Below is a small trained network, with its code and all its weights. Each question gives an input and a class and asks what happens when units are switched off, that is, made to give their printed mean instead of their output.

import numpy as np


def w(rows, s, z=0):
    codes = np.array(rows[::2]) - 128.0
    scale = np.full(codes.shape[1], s)
    scale[-1] = z or s
    return codes * scale


def f(y):
    return y / 2 * (1 + np.tanh(0.7978845608 * (y + 0.044715 * y**3)))


def log_softmax(a):
    a = a - a.max(-1, keepdims=True)
    return a - np.log(np.exp(a).sum(-1, keepdims=True))


def net(x, mask):
    res = np.array(x, float).reshape(1, 7) / 4 @ E
    y = f(res @ A[0][:, :-1].T + A[0][:, -1])
    res = res + np.where(mask, y, B[0][:, -1]) @ B[0][:, :-1]
    return log_softmax(res[-1] @ U[:, :-1].T + U[:, -1])


A, B = {}, {}
E = w([
[254,231,130,130,125,178],'x0',
[129,129,129,127,128,126],'x1',
[133,126,128,131,126,123],'x2',
[130,150,92,146,254,94],'x3',
[124,133,127,128,127,131],'x4',
[145,129,44,18,110,89],'x5',
[122,134,127,128,127,130],'x6',
],0.015)
A[0] = w([
[111,113,127,103,81,130,180],'n0',
[153,150,153,165,133,168,110],'n1',
[79,103,162,171,138,129,166],'n2',
[106,104,107,105,98,114,135],'n3',
[148,145,93,92,109,108,137],'n4',
[100,122,89,128,172,97,102],'n5',
[128,140,91,144,249,102,168],'n6',
[110,113,136,155,131,118,102],'n7',
[126,118,108,137,134,121,116],'n8',
[186,177,76,70,110,130,26],'n9',
[121,126,132,112,125,134,105],'n10',
[82,99,172,167,134,117,176],'n11',
[128,126,128,130,139,133,90],'n12',
[99,90,83,78,123,99,132],'n13',
[113,130,77,124,176,94,95],'n14',
[140,110,128,126,117,113,183],'n15',
[127,150,127,149,177,116,124],'n16',
[160,169,160,173,130,177,134],'n17',
[135,127,162,134,37,157,254],'n18',
[145,137,109,116,120,123,110],'n19',
[100,98,94,93,121,98,111],'n20',
[80,97,150,149,131,113,194],'n21',
],0.017,0.0079)
B[0] = w([
[99,132,96,161,83,121,167],'n0',
[150,167,157,135,112,82,180],'n1',
[148,101,91,113,143,178,204],'n2',
[96,149,118,172,114,111,160],'n3',
[92,93,109,121,124,140,165],'n4',
[175,125,166,72,138,99,177],'n5',
[253,139,128,143,187,117,252],'n6',
[160,121,125,119,144,155,153],'n7',
[131,127,138,119,133,128,134],'n8',
[147,82,82,106,136,210,184],'n9',
[125,130,121,140,127,127,127],'n10',
[152,86,100,92,127,178,206],'n11',
[143,134,127,128,138,129,127],'n12',
[99,179,161,127,116,66,184],'n13',
[160,124,167,77,154,97,178],'n14',
[111,120,130,119,122,125,141],'n15',
[154,139,115,152,160,131,178],'n16',
[159,156,174,145,120,101,203],'n17',
[122,122,183,74,62,119,215],'n18',
[122,105,121,130,130,139,140],'n19',
[121,162,151,143,121,80,171],'n20',
[106,82,102,105,131,155,197],'n21',
],0.014,0.025)
U = w([
[103,88,102,98,78,209,250],'0',
[146,155,208,95,117,63,169],'1',
[152,97,66,118,192,170,47],'2',
[155,193,147,252,148,105,17],'3',
[50,144,122,147,91,64,133],'4',
],0.013,0.0021)

Each question gives the input, the list of numbers given to net, and the class t.
The units are the neurons (one row each of A and B). Each row of codes is followed by its name. A weight is (code - 128) times the scale printed after its matrix; where a second scale follows, it is the last column's (A, B and U).
mask holds one flag per neuron, in row order. A switched-off neuron (its flag False) gives its mean, the last column of its row in B, instead of its output. The means were averaged over made-up inputs and are rounded, as every weight is.
A unit's drop is (log p(t) with every unit on - log p(t) with that unit switched off) / (log p(t) with every unit on - log p(t) with every unit switched off).
The circuit of an input: a set's keep is (log p(t) with only the set's units on - log p(t) with every unit switched off) / (log p(t) with every unit on - log p(t) with every unit switched off). Starting from the 12 units with the biggest drops (on a tie, the unit counted first), units are removed one at a time, each time the one whose removal leaves the highest keep (on an exact tie, the one counted first), for as long as the keep stays at least 0.8.
units of the circuit, in order: the units of the circuit, biggest drop first
most important unit: the unit with the biggest drop
k most important neurons: the k neurons with the biggest drops, biggest first
drop when u is switched off: that unit's drop, to one decimal
input [8,6,3,1,-6,4,1], class 2: most important unit => n18
input [-8,6,-4,0,-7,1,4], class 4: units of the circuit, in order => (n6, n3)
input [3,-3,-4,-8,7,1,0], class 0: 3 most important neurons => (n6, n13, n9)
input [1,7,-2,8,-6,-6,-2], class 3: 2 most important neurons => (n9, n17)
input [0,3,4,3,5,-5,7], class 2: 3 most important neurons => (n13, n11, n2)
input [0,3,3,-8,-7,-5,3], class 0: 2 most important neurons => (n6, n13)
input [8,-8,4,5,0,0,-8], class 3: 3 most important neurons => (n17, n11, n1)
input [-5,-8,1,7,6,1,-2], class 1: 2 most important neurons => (n5, n13)
input [7,-3,-1,6,-3,0,-1], class 3: 2 most important neurons => (n17, n11)
input [0,7,-2,3,8,-2,-5], class 2: 4 most important neurons => (n13, n20, n18, n17)
input [8,0,4,-7,-2,1,2], class 0: 3 most important neurons => (n9, n6, n13)
input [-7,4,1,-1,-4,2,7], class 4: 2 most important neurons => (n6, n13)
input [0,-1,-5,7,-2,2,-5], class 1: 4 most important neurons => (n14, n2, n5, n11)
input [1,-4,-7,4,-2,-3,-8], class 3: most important unit => n9
input [0,-5,5,-6,-6,2,0], class 4: 2 most important neurons => (n6, n11)
input [8,-8,-4,-1,4,3,0], class 0: 2 most important neurons => (n9, n6)
input [0,3,7,1,0,-6,-4], class 2: 3 most important neurons => (n11, n2, n13)
input [1,-5,8,5,4,-4,1], class 3: drop when n9 is switched off => 0.2
input [8,5,4,-6,3,4,4], class 0: drop when n6 is switched off => 0.0
input [-7,-4,6,1,6,-1,0], class 2: drop when n2 is switched off => 0.1
input [3,3,-2,1,7,-1,2], class 3: drop when n5 is switched off => 0.2
